Here is a tiny trained network, its code and every weight. The questions are about switching its units off for an input and a class, where a switched-off unit gives its printed mean instead of its output.

import numpy as np


def w(rows, s, z=0):
    codes = np.array(rows[::2]) - 128.0
    scale = np.full(codes.shape[1], s)
    scale[-1] = z or s
    return codes * scale


def f(y):
    return np.maximum(y, 0)


def log_softmax(a):
    a = a - a.max(-1, keepdims=True)
    return a - np.log(np.exp(a).sum(-1, keepdims=True))


def net(x, mask):
    res = np.array(x, float).reshape(1, 4) / 4 @ E
    y = f(res @ A[0][:, :-1].T + A[0][:, -1])
    res = res + np.where(mask, y, B[0][:, -1]) @ B[0][:, :-1]
    return log_softmax(res[-1] @ U[:, :-1].T + U[:, -1])


A, B = {}, {}
E = w([
[236,248,161,120],'x0',
[152,174,7,74],'x1',
[42,182,85,7],'x2',
[166,19,253,68],'x3',
],0.0076)
A[0] = w([
[156,159,200,62,159],'neuron 0',
[56,160,155,160,160],'neuron 1',
[79,36,113,100,185],'neuron 2',
[62,145,122,91,171],'neuron 3',
[136,213,131,111,127],'neuron 4',
[188,105,24,136,253],'neuron 5',
[131,112,130,61,89],'neuron 6',
[252,107,156,73,146],'neuron 7',
[206,90,84,210,228],'neuron 8',
[64,58,155,150,172],'neuron 9',
[36,150,80,118,127],'neuron 10',
],0.019,0.0057)
B[0] = w([
[120,129,84,254,207],'neuron 0',
[151,144,165,36,188],'neuron 1',
[197,44,145,57,254],'neuron 2',
[116,56,151,117,220],'neuron 3',
[205,134,72,67,211],'neuron 4',
[41,85,59,126,249],'neuron 5',
[158,116,169,148,174],'neuron 6',
[85,40,101,245,224],'neuron 7',
[30,223,149,43,248],'neuron 8',
[151,91,39,79,246],'neuron 9',
[13,75,140,88,250],'neuron 10',
],0.022,0.013)
U = w([
[254,173,87,80,137],'0',
[143,192,47,53,2],'1',
[173,216,56,206,163],'2',
[3,179,169,79,107],'3',
[90,49,51,25,202],'4',
[222,76,137,74,30],'5',
[143,223,194,14,125],'6',
[152,51,96,242,68],'7',
],0.0079,0.0058)

Each question gives the input, the list of numbers given to net, and the class t.
The units are the neurons (one row each of A and B). Each row of codes is followed by its name. A weight is (code - 128) times the scale printed after its matrix; where a second scale follows, it is the last column's (A, B and U).
mask holds one flag per neuron, in row order. A switched-off neuron (its flag False) gives its mean, the last column of its row in B, instead of its output. The means were averaged over made-up inputs and are rounded, as every weight is.
A unit's drop is (log p(t) with every unit on - log p(t) with that unit switched off) / (log p(t) with every unit on - log p(t) with every unit switched off).
The circuit of an input: a set's keep is (log p(t) with only the set's units on - log p(t) with every unit switched off) / (log p(t) with every unit on - log p(t) with every unit switched off). Starting from all 11 units, units are removed one at a time, each time the one whose removal leaves the highest keep (on an exact tie, the one counted first), for as long as the keep stays at least 0.8.
units of the circuit, in order: the units of the circuit, biggest drop first
most important unit: the unit with the biggest drop
k most important neurons: the k neurons with the biggest drops, biggest first
drop when u is switched off: that unit's drop, to one decimal
input [5,7,-8,5], class 3: most important unit -> neuron 8
input [5,-5,-3,-4], class 3: units of the circuit, in order -> [neuron 2; neuron 9]
input [7,-4,6,-2], class 2: 2 most important neurons -> [neuron 0; neuron 2]
input [1,-2,-6,4], class 3: units of the circuit, in order -> [neuron 8; neuron 2]
input [1,-6,-6,-4], class 3: 2 most important neurons -> [neuron 2; neuron 4]
input [5,-1,-3,-7], class 1: 2 most important neurons -> [neuron 4; neuron 10]
input [3,-5,1,-1], class 2: 2 most important neurons -> [neuron 2; neuron 10]
input [-1,-6,-8,-4], class 3: 3 most important neurons -> [neuron 8; neuron 2; neuron 4]
input [2,-3,2,-1], class 0: drop when neuron 10 is switched off -> 0.3
input [5,-6,1,4], class 7: drop when neuron 10 is switched off -> 0.0
input [2,6,-2,4], class 7: drop when neuron 7 is switched off -> 0.1
